Here is a tiny trained network, its code and every weight. The questions are about switching its units off for an input and a target symbol, where a switched-off unit gives its printed mean instead of its output.

import numpy as np


def w(rows, s, z=0):
    codes = np.array(rows[::2]) - 128.0
    scale = np.full(codes.shape[1], s)
    scale[-1] = z or s
    return codes * scale


def norm(h):
    return h / np.sqrt((h * h).mean(-1, keepdims=True) + 1e-5)


def f(y):
    return y / 2 * (1 + np.tanh(0.7978845608 * (y + 0.044715 * y**3)))


def softmax(a):
    e = np.exp(a - a.max(-1, keepdims=True))
    return e / e.sum(-1, keepdims=True)


def log_softmax(a):
    a = a - a.max(-1, keepdims=True)
    return a - np.log(np.exp(a).sum(-1, keepdims=True))


def net(x, mask):
    ids = ['ΔΦΨαγεζηθλμξπσω'.index(c) for c in x.split()]
    T = len(ids)
    res = E[ids] + P[:T]
    u = 0
    for l in range(2):
        q, k, v = (norm(res) @ M[l].T for M in (Q, K, V))
        z = softmax(np.where(np.tri(T) > 0, q @ k.T / 3**0.5, -1e9)) @ v
        res = res + np.where(mask[u], z, O[l][:, -1]) @ O[l][:, :-1]
        u += 1
        y = f(norm(res) @ A[l][:, :-1].T + A[l][:, -1])
        res = res + np.where(mask[u : u + 16], y, B[l][:, -1]) @ B[l][:, :-1]
        u += 16
    return log_softmax(norm(res)[-1] @ U[:, :-1].T + U[:, -1])


Q, K, V, O, A, B = {}, {}, {}, {}, {}, {}
E = w([
[174,117,117,76,119],'Δ',
[129,85,148,136,123],'Φ',
[124,149,116,154,207],'Ψ',
[106,210,132,104,125],'α',
[131,144,111,183,137],'γ',
[145,177,132,194,84],'ε',
[129,74,114,66,175],'ζ',
[75,110,172,6,128],'η',
[128,121,193,140,92],'θ',
[101,129,206,144,171],'λ',
[100,75,131,67,144],'μ',
[128,181,105,105,68],'ξ',
[145,146,99,98,66],'π',
[100,83,136,57,185],'σ',
[131,143,191,139,85],'ω',
],0.018)
P = w([
[108,110,25,152,159],'0',
[205,61,209,128,128],'1',
[196,67,200,144,127],'2',
[209,74,188,149,132],'3',
[100,100,166,114,137],'4',
[76,91,166,124,133],'5',
[49,89,176,136,121],'6',
[20,87,179,159,115],'7',
[2,75,184,167,114],'8',
],0.0056)
Q[0] = w([
[2,86,146,86,70],'0.h0',
[195,226,123,57,208],'0.h0',
[122,137,141,163,97],'0.h0',
],0.0051)
K[0] = w([
[97,115,254,88,90],'0.h0',
[170,188,86,95,159],'0.h0',
[94,182,145,230,83],'0.h0',
],0.0056)
V[0] = w([
[67,137,179,150,172],'0.h0',
[143,226,162,92,143],'0.h0',
[1,120,49,152,45],'0.h0',
],0.0055)
O[0] = w([
[241,161,122,98,174,179],'0.h0',
[133,146,154,188,146,94],'0.h0',
[255,152,98,56,172,2],'0.h0',
],0.0095,0.002)
A[0] = w([
[175,209,118,78,49,141],'0.n0',
[73,30,134,33,104,152],'0.n1',
[151,176,65,147,15,124],'0.n2',
[165,140,69,120,33,83],'0.n3',
[125,30,95,179,117,144],'0.n4',
[68,135,141,6,211,179],'0.n5',
[173,94,37,139,165,5],'0.n6',
[204,112,241,150,107,56],'0.n7',
[117,42,78,190,205,207],'0.n8',
[63,199,180,90,157,53],'0.n9',
[167,246,164,174,183,34],'0.n10',
[131,118,181,2,133,75],'0.n11',
[170,161,204,237,123,131],'0.n12',
[140,44,40,109,66,76],'0.n13',
[31,183,153,52,189,48],'0.n14',
[54,29,206,91,119,207],'0.n15',
],0.0066,0.0026)
B[0] = w([
[149,60,149,150,163,144],'0.n0',
[116,171,99,214,64,214],'0.n1',
[147,58,154,143,108,144],'0.n2',
[121,82,187,115,136,133],'0.n3',
[121,203,238,49,154,149],'0.n4',
[157,66,140,146,98,186],'0.n5',
[82,121,105,104,145,118],'0.n6',
[66,201,88,140,186,160],'0.n7',
[88,157,190,103,94,164],'0.n8',
[72,69,126,110,254,141],'0.n9',
[144,136,188,91,88,136],'0.n10',
[178,99,136,206,118,166],'0.n11',
[149,157,74,73,56,172],'0.n12',
[41,231,132,122,123,140],'0.n13',
[116,115,144,229,207,152],'0.n14',
[176,165,101,108,125,254],'0.n15',
],0.0059,0.0086)
Q[1] = w([
[174,254,166,45,165],'1.h0',
[150,174,143,78,77],'1.h0',
[147,43,108,205,201],'1.h0',
],0.0083)
K[1] = w([
[185,131,39,49,235],'1.h0',
[152,177,127,24,167],'1.h0',
[54,157,255,216,132],'1.h0',
],0.0073)
V[1] = w([
[45,97,175,40,91],'1.h0',
[198,97,1,6,68],'1.h0',
[229,201,225,178,67],'1.h0',
],0.0045)
O[1] = w([
[145,68,198,83,57,167],'1.h0',
[202,108,107,203,174,120],'1.h0',
[144,129,71,7,165,251],'1.h0',
],0.011,0.0027)
A[1] = w([
[180,105,101,81,163,202],'1.n0',
[165,155,107,121,64,135],'1.n1',
[133,120,164,168,150,48],'1.n2',
[158,61,153,96,104,85],'1.n3',
[90,99,77,137,126,235],'1.n4',
[159,119,197,101,104,91],'1.n5',
[104,146,122,97,109,91],'1.n6',
[92,127,137,140,90,4],'1.n7',
[137,6,115,124,124,135],'1.n8',
[107,150,134,69,121,122],'1.n9',
[166,163,146,135,140,166],'1.n10',
[128,58,116,139,156,244],'1.n11',
[180,142,92,128,56,27],'1.n12',
[139,75,148,197,135,39],'1.n13',
[115,106,191,71,96,41],'1.n14',
[180,76,127,146,102,156],'1.n15',
],0.015,0.0023)
B[1] = w([
[167,124,188,149,11,171],'1.n0',
[92,96,176,96,232,199],'1.n1',
[131,90,169,105,184,136],'1.n2',
[128,44,32,213,155,213],'1.n3',
[11,141,194,167,101,141],'1.n4',
[77,124,66,152,122,206],'1.n5',
[91,90,127,158,101,166],'1.n6',
[168,143,95,132,91,148],'1.n7',
[96,133,2,158,103,216],'1.n8',
[168,92,131,131,180,205],'1.n9',
[63,97,38,178,96,152],'1.n10',
[80,73,116,112,68,160],'1.n11',
[67,138,168,112,169,189],'1.n12',
[170,129,93,38,101,152],'1.n13',
[142,116,72,139,95,254],'1.n14',
[86,111,142,73,152,186],'1.n15',
],0.0073,0.0083)
U = w([
[127,36,72,98,63,201],'Δ',
[81,74,72,179,162,79],'Φ',
[57,154,128,111,27,118],'Ψ',
[117,171,88,84,174,121],'α',
[126,149,103,210,184,111],'γ',
[164,121,140,54,108,156],'ε',
[127,67,203,154,64,110],'ζ',
[52,181,133,189,139,61],'η',
[157,202,73,102,120,239],'θ',
[105,130,97,10,76,1],'λ',
[189,72,173,174,139,161],'μ',
[176,109,109,154,192,116],'ξ',
[165,36,158,121,169,46],'π',
[114,143,177,175,85,163],'σ',
[187,98,164,53,72,171],'ω',
],0.014,0.0044)

Each question gives the input, a string of symbols that net reads in full, and the target symbol t.
The units are the heads (3 rows each of Q, K, V and O) and the neurons (one row each of A and B). Each row of codes is followed by its name. A weight is (code - 128) times the scale printed after its matrix; where a second scale follows, it is the last column's (O, A, B and U).
mask holds one flag per unit, layer by layer, with each layer's heads first. A switched-off unit (its flag False) gives its mean, the last column of its rows in O or B, instead of its output. The means were averaged over made-up inputs and are rounded, as every weight is.
A unit's drop is (log p(t) with every unit on - log p(t) with that unit switched off) / (log p(t) with every unit on - log p(t) with every unit switched off).
The circuit of an input: a set's keep is (log p(t) with only the set's units on - log p(t) with every unit switched off) / (log p(t) with every unit on - log p(t) with every unit switched off). Starting from the 12 units with the biggest drops (on a tie, the unit counted first), units are removed one at a time, each time the one whose removal leaves the highest keep (on an exact tie, the one counted first), for as long as the keep stays at least 0.8.
units of the circuit, in order: the units of the circuit, biggest drop first
most important unit: the unit with the biggest drop
k most important neurons: the k neurons with the biggest drops, biggest first
top k neurons in layer l: the k neurons of layer l with the biggest drops, biggest first
input ω ω ε Φ α Δ Φ, target ω: 2 most important neurons => (1.n0, 0.n12)
input Ψ η α ε ξ Δ η Φ, target Ψ: 2 most important neurons => (0.n1, 0.n4)
input π Ψ ζ α, target Φ: units of the circuit, in order => (0.n9, 0.n15)
input γ λ ξ ω, target γ: units of the circuit, in order => (0.h0, 1.h0, 0.n7)
input σ Φ η ζ μ Φ, target σ: 2 most important neurons => (0.n4, 0.n1)
input Δ Δ Δ α, target Ψ: units of the circuit, in order => (0.h0, 1.n3)
input η π ζ μ γ, target η: most important unit => 0.n14
input π α ζ ω, target π: 2 most important neurons => (0.n1, 1.n8)
input Φ ζ ε ξ Ψ μ Φ θ, target Φ: top 4 neurons in layer 0 => (0.n13, 0.n4, 0.n8, 0.n1)
input ω ε μ π Φ ω θ, target ω: 3 most important neurons => (1.n0, 0.n1, 0.n7)
input λ μ Δ γ Φ Φ, target λ: top 3 neurons in layer 0 => (0.n1, 0.n4, 0.n12)
input Φ π ω, target Φ: 2 most important neurons => (0.n13, 0.n1)
input ω Δ γ ω α α ξ ω γ, target ω: top 2 neurons in layer 1 => (1.n0, 1.n3)
input π θ α, target Φ: 4 most important neurons => (0.n15, 0.n9, 0.n10, 1.n5)
input θ γ Φ θ ζ σ γ, target θ: 4 most important neurons => (0.n1, 0.n8, 0.n4, 0.n5)
input α Ψ θ ζ Φ η γ θ, target α: most important unit => 0.h0
input θ η ζ α θ θ, target θ: top 2 neurons in layer 0 => (0.n7, 0.n1)
input Φ Ψ ξ π ζ μ θ, target Φ: 2 most important neurons => (0.n13, 0.n1)
input γ ξ Δ, target ξ: 4 most important neurons => (0.n1, 0.n13, 0.n14, 0.n6)
input θ ω Δ ω, target θ: most important unit => 0.n7
input μ θ μ γ, target μ: top 3 neurons in layer 1 => (1.n8, 1.n13, 1.n3)
input ω α π θ Ψ γ, target ω: 2 most important neurons => (0.n1, 1.n0)
input π λ μ Δ π Φ, target π: 2 most important neurons => (1.n8, 0.n1)
input π ε λ ω Φ, target π: 2 most important neurons => (1.n8, 1.n13)
input π Δ Ψ θ ω, target π: top 2 neurons in layer 1 => (1.n8, 1.n2)
input θ ω ω θ ζ Ψ Φ Φ, target θ: 2 most important neurons => (0.n4, 0.n7)
input μ Ψ θ ω, target μ: most important unit => 0.h0
input μ θ θ, target μ: top 2 neurons in layer 1 => (1.n13, 1.n8)
